Below is a small trained network, with its code and all its weights. Each question gives an input and a target symbol and asks what happens when units are switched off, that is, made to give their printed mean instead of their output.

import numpy as np


def w(rows, s, z=0):
    codes = np.array(rows[::2]) - 128.0
    scale = np.full(codes.shape[1], s)
    scale[-1] = z or s
    return codes * scale


def norm(h):
    return h / np.sqrt((h * h).mean(-1, keepdims=True) + 1e-5)


def f(y):
    return np.maximum(y, 0)


def softmax(a):
    e = np.exp(a - a.max(-1, keepdims=True))
    return e / e.sum(-1, keepdims=True)


def log_softmax(a):
    a = a - a.max(-1, keepdims=True)
    return a - np.log(np.exp(a).sum(-1, keepdims=True))


def net(x, mask):
    ids = ['αβγεζηξστφψ'.index(c) for c in x.split()]
    T = len(ids)
    res = E[ids] + P[:T]
    u = 0
    for l in range(3):
        q, k, v = (norm(res) @ M[l].T for M in (Q, K, V))
        z = softmax(np.where(np.tri(T) > 0, q @ k.T / 3**0.5, -1e9)) @ v
        res = res + np.where(mask[u], z, O[l][:, -1]) @ O[l][:, :-1]
        u += 1
        y = f(norm(res) @ A[l][:, :-1].T + A[l][:, -1])
        res = res + np.where(mask[u : u + 12], y, B[l][:, -1]) @ B[l][:, :-1]
        u += 12
    return log_softmax(norm(res)[-1] @ U[:, :-1].T + U[:, -1])


Q, K, V, O, A, B = {}, {}, {}, {}, {}, {}
E = w([
[125,175,129,115],'α',
[82,157,135,131],'β',
[75,160,143,127],'γ',
[108,157,151,106],'ε',
[169,172,185,193],'ζ',
[86,173,127,142],'η',
[122,139,8,108],'ξ',
[78,162,139,128],'σ',
[25,178,219,120],'τ',
[220,178,106,63],'φ',
[86,129,99,222],'ψ',
],0.014)
P = w([
[51,233,135,114],'0',
[97,254,132,132],'1',
[91,200,137,120],'2',
[98,168,140,121],'3',
[102,137,146,105],'4',
[107,111,150,93],'5',
[106,93,169,92],'6',
[108,71,168,87],'7',
[105,67,181,63],'8',
],0.0071)
Q[0] = w([
[167,31,70,214],'0.h0',
[32,219,171,38],'0.h0',
[247,94,98,181],'0.h0',
],0.012)
K[0] = w([
[11,238,100,134],'0.h0',
[205,7,118,149],'0.h0',
[65,255,185,41],'0.h0',
],0.0087)
V[0] = w([
[114,130,176,135],'0.h0',
[122,186,255,178],'0.h0',
[232,233,137,191],'0.h0',
],0.0075)
O[0] = w([
[130,111,134,182,150],'0.h0',
[223,70,125,184,254],'0.h0',
[143,1,151,89,252],'0.h0',
],0.011,0.0063)
A[0] = w([
[142,197,77,27,252],'0.n0',
[141,92,46,28,18],'0.n1',
[147,213,96,143,61],'0.n2',
[25,85,149,207,166],'0.n3',
[186,154,160,5,139],'0.n4',
[71,151,184,72,137],'0.n5',
[77,79,112,111,164],'0.n6',
[51,118,181,127,29],'0.n7',
[177,92,84,33,48],'0.n8',
[97,100,173,142,141],'0.n9',
[137,66,200,91,69],'0.n10',
[48,110,97,74,241],'0.n11',
],0.011,0.0033)
B[0] = w([
[114,45,227,211,212],'0.n0',
[2,143,131,114,178],'0.n1',
[164,113,61,96,148],'0.n2',
[199,120,24,166,213],'0.n3',
[76,120,9,190,177],'0.n4',
[70,101,90,187,193],'0.n5',
[176,153,140,98,184],'0.n6',
[50,40,168,160,169],'0.n7',
[15,77,146,188,183],'0.n8',
[142,144,107,193,204],'0.n9',
[228,118,82,191,254],'0.n10',
[116,50,142,65,210],'0.n11',
],0.0078,0.0056)
Q[1] = w([
[148,6,148,149],'1.h0',
[130,128,175,55],'1.h0',
[67,74,161,207],'1.h0',
],0.015)
K[1] = w([
[105,237,105,251],'1.h0',
[7,56,149,168],'1.h0',
[195,240,141,209],'1.h0',
],0.011)
V[1] = w([
[130,95,131,75],'1.h0',
[104,255,150,148],'1.h0',
[201,104,146,140],'1.h0',
],0.011)
O[1] = w([
[61,172,167,122,15],'1.h0',
[246,151,132,235,70],'1.h0',
[172,1,207,51,255],'1.h0',
],0.0079,0.0054)
A[1] = w([
[90,174,241,84,85],'1.n0',
[210,138,197,149,140],'1.n1',
[102,150,88,112,100],'1.n2',
[138,197,170,121,5],'1.n3',
[72,106,222,165,107],'1.n4',
[69,247,76,113,149],'1.n5',
[134,94,193,217,101],'1.n6',
[182,131,165,161,107],'1.n7',
[129,61,98,111,165],'1.n8',
[107,117,105,14,78],'1.n9',
[104,141,118,18,76],'1.n10',
[85,90,205,54,143],'1.n11',
],0.013,0.016)
B[1] = w([
[186,19,72,149,130],'1.n0',
[134,54,189,77,204],'1.n1',
[131,140,205,154,129],'1.n2',
[230,162,170,99,128],'1.n3',
[171,72,84,78,154],'1.n4',
[119,191,237,171,136],'1.n5',
[135,67,134,162,183],'1.n6',
[83,96,163,111,164],'1.n7',
[80,125,170,102,248],'1.n8',
[4,187,170,93,131],'1.n9',
[91,73,183,32,129],'1.n10',
[166,181,208,141,182],'1.n11',
],0.013)
Q[2] = w([
[128,195,72,214],'2.h0',
[129,235,193,106],'2.h0',
[181,250,73,99],'2.h0',
],0.011)
K[2] = w([
[113,90,102,10],'2.h0',
[188,20,161,91],'2.h0',
[98,5,176,55],'2.h0',
],0.013)
V[2] = w([
[112,126,226,49],'2.h0',
[108,209,181,205],'2.h0',
[10,61,136,121],'2.h0',
],0.014)
O[2] = w([
[131,10,216,124,10],'2.h0',
[132,228,168,236,58],'2.h0',
[48,27,104,151,255],'2.h0',
],0.012,0.0051)
A[2] = w([
[5,156,152,143,105],'2.n0',
[191,154,169,130,39],'2.n1',
[146,77,129,142,241],'2.n2',
[114,170,186,189,101],'2.n3',
[173,89,100,129,60],'2.n4',
[87,155,194,78,21],'2.n5',
[229,89,241,115,72],'2.n6',
[241,163,123,64,90],'2.n7',
[108,165,190,36,1],'2.n8',
[102,155,241,170,42],'2.n9',
[79,53,209,158,169],'2.n10',
[141,76,190,149,160],'2.n11',
],0.011,0.0071)
B[2] = w([
[134,193,78,122,155],'2.n0',
[193,125,177,143,132],'2.n1',
[127,166,106,128,230],'2.n2',
[128,83,171,121,144],'2.n3',
[134,130,87,161,137],'2.n4',
[248,156,79,134,130],'2.n5',
[163,162,50,119,192],'2.n6',
[215,103,155,75,138],'2.n7',
[105,139,70,172,129],'2.n8',
[144,53,119,174,139],'2.n9',
[129,147,93,156,247],'2.n10',
[108,163,103,144,211],'2.n11',
],0.016,0.013)
U = w([
[46,111,99,142,41],'α',
[148,184,172,86,170],'β',
[149,183,188,112,158],'γ',
[224,58,147,156,168],'ε',
[120,104,249,49,226],'ζ',
[134,131,65,32,33],'η',
[105,129,213,240,66],'ξ',
[152,191,198,115,183],'σ',
[125,133,51,194,51],'τ',
[12,178,198,103,255],'φ',
[151,169,101,62,88],'ψ',
],0.013,0.0065)

Each question gives the input, a string of symbols that net reads in full, and the target symbol t.
The units are the heads (3 rows each of Q, K, V and O) and the neurons (one row each of A and B). Each row of codes is followed by its name. A weight is (code - 128) times the scale printed after its matrix; where a second scale follows, it is the last column's (O, A, B and U).
mask holds one flag per unit, layer by layer, with each layer's heads first. A switched-off unit (its flag False) gives its mean, the last column of its rows in O or B, instead of its output. The means were averaged over made-up inputs and are rounded, as every weight is.
A unit's drop is (log p(t) with every unit on - log p(t) with that unit switched off) / (log p(t) with every unit on - log p(t) with every unit switched off).
The circuit of an input: a set's keep is (log p(t) with only the set's units on - log p(t) with every unit switched off) / (log p(t) with every unit on - log p(t) with every unit switched off). Starting from the 12 units with the biggest drops (on a tie, the unit counted first), units are removed one at a time, each time the one whose removal leaves the highest keep (on an exact tie, the one counted first), for as long as the keep stays at least 0.8.
circuit, biggest first: the units of the circuit, biggest drop first
most important unit: the unit with the biggest drop
top k neurons: the k neurons with the biggest drops, biggest first
k most important neurons of layer l: the k neurons of layer l with the biggest drops, biggest first
input ψ ξ γ, target φ: circuit, biggest first -> (0.h0)
input τ ψ ψ η ψ ξ φ τ ζ, target τ: circuit, biggest first -> (0.h0; 1.h0; 2.n11)
input η β ε, target η: circuit, biggest first -> (0.n0; 1.n1; 0.n3; 2.h0)
input σ ξ τ τ σ, target φ: 2 most important neurons of layer 0 -> (0.n3; 0.n10)
input ζ ξ ξ ζ ε ξ ζ ξ, target ζ: circuit, biggest first -> (2.h0; 1.h0)
input β ζ τ τ, target ε: 2 most important neurons of layer 1 -> (1.n7; 1.n6)
input ξ ε γ β ζ ζ ξ, target ξ: 2 most important neurons of layer 1 -> (1.n5; 1.n11)
input α ε τ ζ ζ φ, target α: top 3 neurons -> (0.n4; 1.n1; 0.n1)
input η α α ζ τ ζ ζ ψ, target η: 3 most important neurons of layer 1 -> (1.n11; 1.n1; 1.n7)
input η γ ξ β, target φ: top 2 neurons -> (1.n11; 2.n6)
input τ σ τ ε, target τ: circuit, biggest first -> (1.h0; 0.h0; 0.n10)
input ζ ζ ε γ τ ε η τ ε, target ζ: circuit, biggest first -> (1.h0; 1.n11)
input γ τ τ ξ β β, target φ: top 2 neurons -> (0.n5; 0.n3)
input σ ζ ξ β η ζ σ ξ η, target φ: most important unit -> 0.h0
input τ τ σ ζ ζ ε γ, target τ: top 4 neurons -> (0.n0; 0.n10; 0.n5; 1.n8)
input η σ τ η, target η: top 2 neurons -> (1.n11; 0.n0)
input τ ε ξ ξ ψ φ ε, target τ: top 3 neurons -> (0.n0; 0.n10; 1.n1)
input τ ε ζ ζ ψ τ ε ζ, target τ: top 2 neurons -> (1.n11; 0.n0)
input η ξ ζ σ ζ φ τ γ, target η: top 2 neurons -> (0.n0; 0.n11)
input β τ ζ τ γ τ, target ε: circuit, biggest first -> (0.h0)
input τ β ξ τ ζ φ ζ ζ α, target τ: 3 most important neurons of layer 1 -> (1.n8; 1.n4; 1.n11)
input τ ε ζ ε φ, target τ: 3 most important neurons of layer 0 -> (0.n0; 0.n11; 0.n10)
input ξ ε α, target ξ: top 2 neurons -> (1.n5; 2.n9)
input φ ζ φ ξ, target φ: 2 most important neurons of layer 0 -> (0.n4; 0.n1)
input η β ζ ζ β τ η ξ ξ, target φ: top 2 neurons -> (1.n11; 2.n6)
